Here is a tiny trained network, its code and every weight. The questions are about switching its units off for an input and a class, where a switched-off unit gives its printed mean instead of its output.

import numpy as np


def w(rows, s, z=0):
    codes = np.array(rows[::2]) - 128.0
    scale = np.full(codes.shape[1], s)
    scale[-1] = z or s
    return codes * scale


def f(y):
    return np.maximum(y, 0)


def log_softmax(a):
    a = a - a.max(-1, keepdims=True)
    return a - np.log(np.exp(a).sum(-1, keepdims=True))


def net(x, mask):
    res = np.array(x, float).reshape(1, 8) / 4 @ E
    y = f(res @ A[0][:, :-1].T + A[0][:, -1])
    res = res + np.where(mask, y, B[0][:, -1]) @ B[0][:, :-1]
    return log_softmax(res[-1] @ U[:, :-1].T + U[:, -1])


A, B = {}, {}
E = w([
[156,147,233,74,89,175],'x0',
[215,74,88,73,103,109],'x1',
[99,152,50,125,33,223],'x2',
[226,166,128,211,167,184],'x3',
[115,125,102,69,212,192],'x4',
[155,252,88,62,124,68],'x5',
[128,128,126,127,125,130],'x6',
[130,127,129,126,126,129],'x7',
],0.0042)
A[0] = w([
[148,129,154,207,2,27,39],'neuron 0',
[115,61,147,157,128,150,48],'neuron 1',
[156,152,216,73,108,182,62],'neuron 2',
[139,135,192,99,98,148,65],'neuron 3',
[118,51,147,160,134,168,39],'neuron 4',
[48,91,128,71,105,90,46],'neuron 5',
[120,116,114,90,180,164,215],'neuron 6',
[89,110,128,92,114,107,68],'neuron 7',
[110,97,9,172,167,87,32],'neuron 8',
[108,144,86,137,70,191,53],'neuron 9',
[62,163,165,159,128,131,89],'neuron 10',
[142,110,153,131,161,92,47],'neuron 11',
[142,198,116,99,136,98,58],'neuron 12',
[147,111,177,119,199,63,45],'neuron 13',
[52,90,142,77,115,95,65],'neuron 14',
[210,160,125,201,164,183,20],'neuron 15',
[252,23,64,49,88,116,38],'neuron 16',
[101,120,94,34,245,215,34],'neuron 17',
[135,184,117,102,120,107,74],'neuron 18',
[109,142,66,129,76,189,69],'neuron 19',
[70,167,159,160,137,148,71],'neuron 20',
[114,140,77,131,63,202,36],'neuron 21',
[126,138,86,126,72,185,39],'neuron 22',
[136,183,114,105,130,102,53],'neuron 23',
[135,130,136,151,95,100,90],'neuron 24',
[139,175,117,107,133,107,66],'neuron 25',
[122,78,139,150,127,148,54],'neuron 26',
[78,177,133,164,143,136,90],'neuron 27',
[150,115,184,135,189,65,56],'neuron 28',
[217,166,132,208,161,172,38],'neuron 29',
[78,108,128,87,117,103,68],'neuron 30',
[138,138,170,108,110,150,74],'neuron 31',
[136,124,152,120,128,131,107],'neuron 32',
[94,157,138,146,138,139,89],'neuron 33',
[135,180,120,101,124,104,66],'neuron 34',
[147,210,117,91,132,99,53],'neuron 35',
[25,192,173,173,150,156,57],'neuron 36',
[144,107,166,126,182,83,43],'neuron 37',
[124,147,129,149,77,100,254],'neuron 38',
[133,118,150,124,159,96,67],'neuron 39',
[110,44,160,155,125,157,47],'neuron 40',
[135,172,121,108,129,106,46],'neuron 41',
[111,130,28,184,181,92,72],'neuron 42',
[160,153,224,75,99,177,45],'neuron 43',
[73,105,129,84,118,101,68],'neuron 44',
[107,34,163,165,127,166,39],'neuron 45',
[122,137,104,102,175,152,95],'neuron 46',
[142,211,110,96,123,96,62],'neuron 47',
],0.0084,0.005)
B[0] = w([
[86,146,225,245,99,255,172],'neuron 0',
[110,121,55,135,170,153,142],'neuron 1',
[49,62,130,131,71,68,166],'neuron 2',
[76,82,108,115,84,110,146],'neuron 3',
[97,119,46,146,183,160,147],'neuron 4',
[167,196,88,102,38,157,159],'neuron 5',
[182,41,183,73,171,160,224],'neuron 6',
[145,164,112,109,87,145,140],'neuron 7',
[33,72,122,135,36,72,158],'neuron 8',
[89,195,161,76,170,104,151],'neuron 9',
[181,130,123,179,128,74,153],'neuron 10',
[93,174,150,113,161,122,135],'neuron 11',
[108,139,50,151,167,145,153],'neuron 12',
[74,201,174,81,173,107,163],'neuron 13',
[182,181,84,93,55,139,163],'neuron 14',
[190,189,74,76,35,167,155],'neuron 15',
[224,165,127,251,159,4,183],'neuron 16',
[112,122,225,238,112,250,175],'neuron 17',
[117,125,67,145,156,148,150],'neuron 18',
[78,180,180,81,172,105,159],'neuron 19',
[172,144,137,177,143,80,146],'neuron 20',
[69,214,163,82,176,105,152],'neuron 21',
[74,201,148,103,166,109,144],'neuron 22',
[113,130,66,151,158,146,141],'neuron 23',
[115,133,152,156,123,156,136],'neuron 24',
[113,131,77,145,157,142,140],'neuron 25',
[107,124,74,140,161,151,135],'neuron 26',
[175,119,135,144,140,64,148],'neuron 27',
[85,198,187,79,162,108,164],'neuron 28',
[196,181,94,71,23,150,163],'neuron 29',
[155,167,109,107,73,147,146],'neuron 30',
[94,106,116,124,95,108,137],'neuron 31',
[107,130,136,123,122,121,135],'neuron 32',
[149,134,133,144,137,91,137],'neuron 33',
[115,128,68,143,154,148,145],'neuron 34',
[100,136,36,151,170,150,160],'neuron 35',
[207,141,131,209,144,32,165],'neuron 36',
[83,187,163,102,170,121,146],'neuron 37',
[198,8,175,30,201,162,253],'neuron 38',
[105,159,144,104,156,124,136],'neuron 39',
[110,122,27,132,176,145,151],'neuron 40',
[111,126,76,145,157,147,133],'neuron 41',
[66,44,124,107,69,70,167],'neuron 42',
[37,64,119,129,59,74,163],'neuron 43',
[157,171,106,104,67,147,149],'neuron 44',
[106,117,13,136,186,160,156],'neuron 45',
[130,112,153,150,124,180,145],'neuron 46',
[108,125,39,153,172,155,164],'neuron 47',
],0.031,0.005)
U = w([
[92,121,3,144,202,171,91],'0',
[61,221,193,53,178,92,94],'1',
[203,182,92,67,12,165,93],'2',
[148,72,152,100,152,130,254],'3',
[37,42,128,127,52,57,92],'4',
[213,141,145,221,156,36,92],'5',
[157,87,150,89,156,151,211],'6',
[111,116,203,202,122,236,70],'7',
],0.0054,0.0088)

Each question gives the input, the list of numbers given to net, and the class t.
The units are the neurons (one row each of A and B). Each row of codes is followed by its name. A weight is (code - 128) times the scale printed after its matrix; where a second scale follows, it is the last column's (A, B and U).
mask holds one flag per neuron, in row order. A switched-off neuron (its flag False) gives its mean, the last column of its row in B, instead of its output. The means were averaged over made-up inputs and are rounded, as every weight is.
A unit's drop is (log p(t) with every unit on - log p(t) with that unit switched off) / (log p(t) with every unit on - log p(t) with every unit switched off).
The circuit of an input: a set's keep is (log p(t) with only the set's units on - log p(t) with every unit switched off) / (log p(t) with every unit on - log p(t) with every unit switched off). Starting from the 12 units with the biggest drops (on a tie, the unit counted first), units are removed one at a time, each time the one whose removal leaves the highest keep (on an exact tie, the one counted first), for as long as the keep stays at least 0.8.
units of the circuit, in order: the units of the circuit, biggest drop first
k most important neurons: the k neurons with the biggest drops, biggest first
drop when u is switched off: that unit's drop, to one decimal
input [8,2,-8,-3,4,-1,8,4], class 1: 3 most important neurons => neuron 13; neuron 28; neuron 37
input [6,6,-1,7,2,4,-2,-7], class 2: units of the circuit, in order => neuron 29
input [-4,-4,-8,7,6,8,4,-5], class 0: units of the circuit, in order => neuron 35; neuron 12
input [-7,-8,-7,-6,-4,2,-3,-7], class 5: 4 most important neurons => neuron 36; neuron 10; neuron 27; neuron 20
input [3,-7,4,1,-4,7,6,7], class 0: units of the circuit, in order => neuron 47; neuron 35
input [-2,-1,-4,-5,6,4,-4,2], class 7: 2 most important neurons => neuron 17; neuron 38
input [-3,-7,-7,-3,0,-5,5,-4], class 1: 4 most important neurons => neuron 28; neuron 13; neuron 16; neuron 37
input [-7,6,-5,1,-4,2,-7,-3], class 4: 2 most important neurons => neuron 8; neuron 42
input [1,6,-1,-7,3,3,4,-3], class 2: units of the circuit, in order => neuron 5; neuron 14
input [-5,3,-8,6,-7,2,4,5], class 1: units of the circuit, in order => neuron 28; neuron 13
input [-1,1,5,8,8,-8,-2,5], class 0: 3 most important neurons => neuron 45; neuron 4; neuron 40
input [1,-3,7,-7,5,2,-1,4], class 1: 3 most important neurons => neuron 19; neuron 21; neuron 9
input [8,-1,1,-3,-4,7,-2,4], class 4: 3 most important neurons => neuron 43; neuron 2; neuron 3
input [-5,-5,3,-2,7,-1,-6,-5], class 7: units of the circuit, in order => neuron 17
input [5,-5,-3,8,-1,7,8,5], class 2: 2 most important neurons => neuron 29; neuron 15
input [6,3,3,-2,2,-6,5,-2], class 0: units of the circuit, in order => neuron 45; neuron 40
input [1,5,-5,5,-2,4,-1,-2], class 1: 3 most important neurons => neuron 28; neuron 13; neuron 6
input [-7,2,1,-2,8,6,7,-2], class 7: 2 most important neurons => neuron 17; neuron 46
input [-2,-5,2,-4,0,3,5,2], class 5: units of the circuit, in order => neuron 36; neuron 10
input [-2,-8,5,-4,6,7,-6,-5], class 5: units of the circuit, in order => neuron 36
input [2,1,-3,5,6,-7,3,2], class 0: units of the circuit, in order => neuron 45; neuron 4
input [-2,-6,0,8,8,-6,-6,7], class 2: drop when neuron 15 is switched off => 0.8
